Below is a small trained network, with its code and all its weights. Each question gives an input and a class and asks what happens when units are switched off, that is, made to give their printed mean instead of their output.

import numpy as np


def w(rows, s, z=0):
    codes = np.array(rows[::2]) - 128.0
    scale = np.full(codes.shape[1], s)
    scale[-1] = z or s
    return codes * scale


def f(y):
    return y / 2 * (1 + np.tanh(0.7978845608 * (y + 0.044715 * y**3)))


def log_softmax(a):
    a = a - a.max(-1, keepdims=True)
    return a - np.log(np.exp(a).sum(-1, keepdims=True))


def net(x, mask):
    res = np.array(x, float).reshape(1, 4) / 4 @ E
    y = f(res @ A[0][:, :-1].T + A[0][:, -1])
    res = res + np.where(mask, y, B[0][:, -1]) @ B[0][:, :-1]
    return log_softmax(res[-1] @ U[:, :-1].T + U[:, -1])


A, B = {}, {}
E = w([
[128,178,242,158,72,128,40,224,125,89,129,94],'x0',
[51,158,106,115,33,125,152,99,209,134,27,68],'x1',
[100,70,75,54,44,73,63,157,154,77,198,198],'x2',
[80,93,142,214,185,86,9,122,182,224,114,162],'x3',
],0.011)
A[0] = w([
[138,59,1,116,198,120,165,41,143,154,100,163,2],'N0',
[111,90,82,76,72,75,105,156,147,123,181,169,62],'N1',
[98,115,149,161,151,59,52,106,193,147,76,191,93],'N2',
[113,125,126,135,48,110,151,95,189,139,67,145,168],'N3',
[126,161,103,109,87,136,164,140,47,47,120,113,73],'N4',
[112,168,217,129,104,115,100,199,144,95,119,147,54],'N5',
[102,61,143,109,116,115,114,146,119,79,172,192,121],'N6',
[162,177,165,173,189,184,155,79,86,157,85,18,99],'N7',
[55,123,73,184,89,95,172,104,146,130,104,103,130],'N8',
[115,135,142,230,198,152,88,99,181,173,118,101,103],'N9',
[101,135,103,196,117,53,71,161,146,171,122,214,90],'N10',
[119,117,213,142,91,102,75,183,96,139,118,132,40],'N11',
[106,68,177,153,175,103,94,113,125,171,141,158,97],'N12',
[150,101,155,145,189,147,114,163,32,103,176,203,152],'N13',
[216,77,102,145,133,124,87,185,23,127,142,159,157],'N14',
[89,108,90,171,114,129,90,122,135,180,148,139,39],'N15',
[196,138,131,58,92,199,208,162,114,96,127,98,56],'N16',
[57,159,82,104,40,86,96,121,167,145,43,59,185],'N17',
[121,202,153,221,87,106,103,175,119,77,133,127,79],'N18',
[181,140,141,96,235,107,129,126,68,137,187,186,158],'N19',
[176,164,126,64,110,134,139,115,39,96,156,100,101],'N20',
[142,168,164,153,189,170,151,137,143,131,111,81,93],'N21',
[171,122,189,106,80,164,107,185,149,175,153,82,82],'N22',
[102,124,116,118,65,155,135,149,167,127,82,62,168],'N23',
[131,88,87,55,28,85,55,147,173,113,160,159,105],'N24',
[118,156,192,188,91,127,105,167,134,77,133,121,68],'N25',
[143,157,132,146,191,170,133,137,86,155,80,78,88],'N26',
],0.01,0.003)
B[0] = w([
[213,71,65,44,84,243,100,6,69,202,80,142,237],'N0',
[25,140,208,171,116,181,170,93,9,65,206,140,209],'N1',
[105,162,185,60,162,153,83,170,179,110,80,153,210],'N2',
[151,109,140,191,67,70,134,173,138,164,105,45,205],'N3',
[146,171,165,50,207,121,55,107,251,104,95,198,196],'N4',
[178,59,91,116,138,173,153,54,85,176,120,139,200],'N5',
[47,146,143,172,94,96,182,123,74,89,180,109,188],'N6',
[26,193,186,161,113,118,226,88,42,55,218,115,233],'N7',
[198,117,127,149,54,129,93,181,137,202,83,48,190],'N8',
[110,170,181,91,179,108,142,128,172,66,161,203,204],'N9',
[127,162,196,89,197,131,108,154,186,128,125,211,201],'N10',
[205,100,125,92,84,175,146,89,99,153,68,157,190],'N11',
[152,157,141,106,171,135,56,180,192,102,115,168,177],'N12',
[143,106,1,197,58,67,181,225,234,196,77,51,205],'N13',
[155,141,70,158,110,31,163,193,132,150,135,54,192],'N14',
[132,130,149,87,151,117,73,151,119,116,130,187,166],'N15',
[126,166,197,13,200,161,72,193,142,106,113,198,215],'N16',
[172,162,94,189,98,52,152,171,185,147,91,80,251],'N17',
[215,39,94,92,81,143,125,72,61,129,105,146,190],'N18',
[162,90,100,192,42,65,187,172,148,223,106,77,209],'N19',
[165,173,172,80,207,126,58,179,224,90,97,194,192],'N20',
[58,122,164,165,105,81,239,140,52,101,241,133,183],'N21',
[181,102,92,103,98,223,127,51,105,169,18,133,173],'N22',
[155,133,80,127,84,113,95,230,200,125,106,34,203],'N23',
[22,181,185,187,128,70,216,74,33,52,183,122,241],'N24',
[172,67,59,97,81,181,118,83,87,164,113,153,190],'N25',
[65,110,166,165,122,112,140,121,76,75,166,128,186],'N26',
],0.0071,0.018)
U = w([
[173,128,76,193,80,72,130,220,174,169,101,20,250],'0',
[53,164,158,173,107,120,151,92,22,76,180,126,155],'1',
[155,172,163,47,175,143,91,180,210,106,111,220,37],'2',
[224,34,70,82,86,221,123,2,56,175,80,133,58],'3',
],0.011,0.0014)

Each question gives the input, the list of numbers given to net, and the class t.
The units are the neurons (one row each of A and B). Each row of codes is followed by its name. A weight is (code - 128) times the scale printed after its matrix; where a second scale follows, it is the last column's (A, B and U).
mask holds one flag per neuron, in row order. A switched-off neuron (its flag False) gives its mean, the last column of its row in B, instead of its output. The means were averaged over made-up inputs and are rounded, as every weight is.
A unit's drop is (log p(t) with every unit on - log p(t) with that unit switched off) / (log p(t) with every unit on - log p(t) with every unit switched off).
unit that matters most: the unit with the biggest drop
top k neurons: the k neurons with the biggest drops, biggest first
drop of u: that unit's drop, to one decimal
input [-2,-6,-6,-3], class 0: unit that matters most -> N13
input [3,-2,0,-3], class 2: top 3 neurons -> N0, N20, N17
input [-4,-5,-8,8], class 1: top 2 neurons -> N7, N21
input [-6,-1,-6,7], class 2: top 4 neurons -> N9, N24, N12, N1
input [-4,-2,-6,-7], class 2: top 3 neurons -> N16, N20, N4
input [2,0,4,5], class 2: top 3 neurons -> N10, N7, N2
input [5,1,-7,8], class 2: top 4 neurons -> N9, N2, N24, N12
input [-7,-7,-8,5], class 1: top 3 neurons -> N7, N9, N26
input [-3,-4,-4,-3], class 0: top 3 neurons -> N24, N19, N13
input [-7,-8,3,-8], class 0: top 2 neurons -> N19, N13
input [6,4,-3,-7], class 2: top 2 neurons -> N16, N4
input [7,6,-8,-8], class 1: top 3 neurons -> N7, N21, N26
input [3,-8,7,-5], class 0: top 3 neurons -> N13, N14, N19
input [-8,1,-4,8], class 2: top 4 neurons -> N9, N2, N12, N10
input [-4,-7,-1,-7], class 0: top 3 neurons -> N19, N13, N14
input [8,-6,2,-2], class 3: unit that matters most -> N5
input [8,-8,-1,-6], class 0: drop of N19 -> 0.7
input [6,5,4,-1], class 3: drop of N25 -> 0.3
input [-5,4,5,0], class 1: drop of N22 -> 0.4
input [7,2,-6,-1], class 3: drop of N22 -> 0.4
input [3,0,2,2], class 3: unit that matters most -> N7
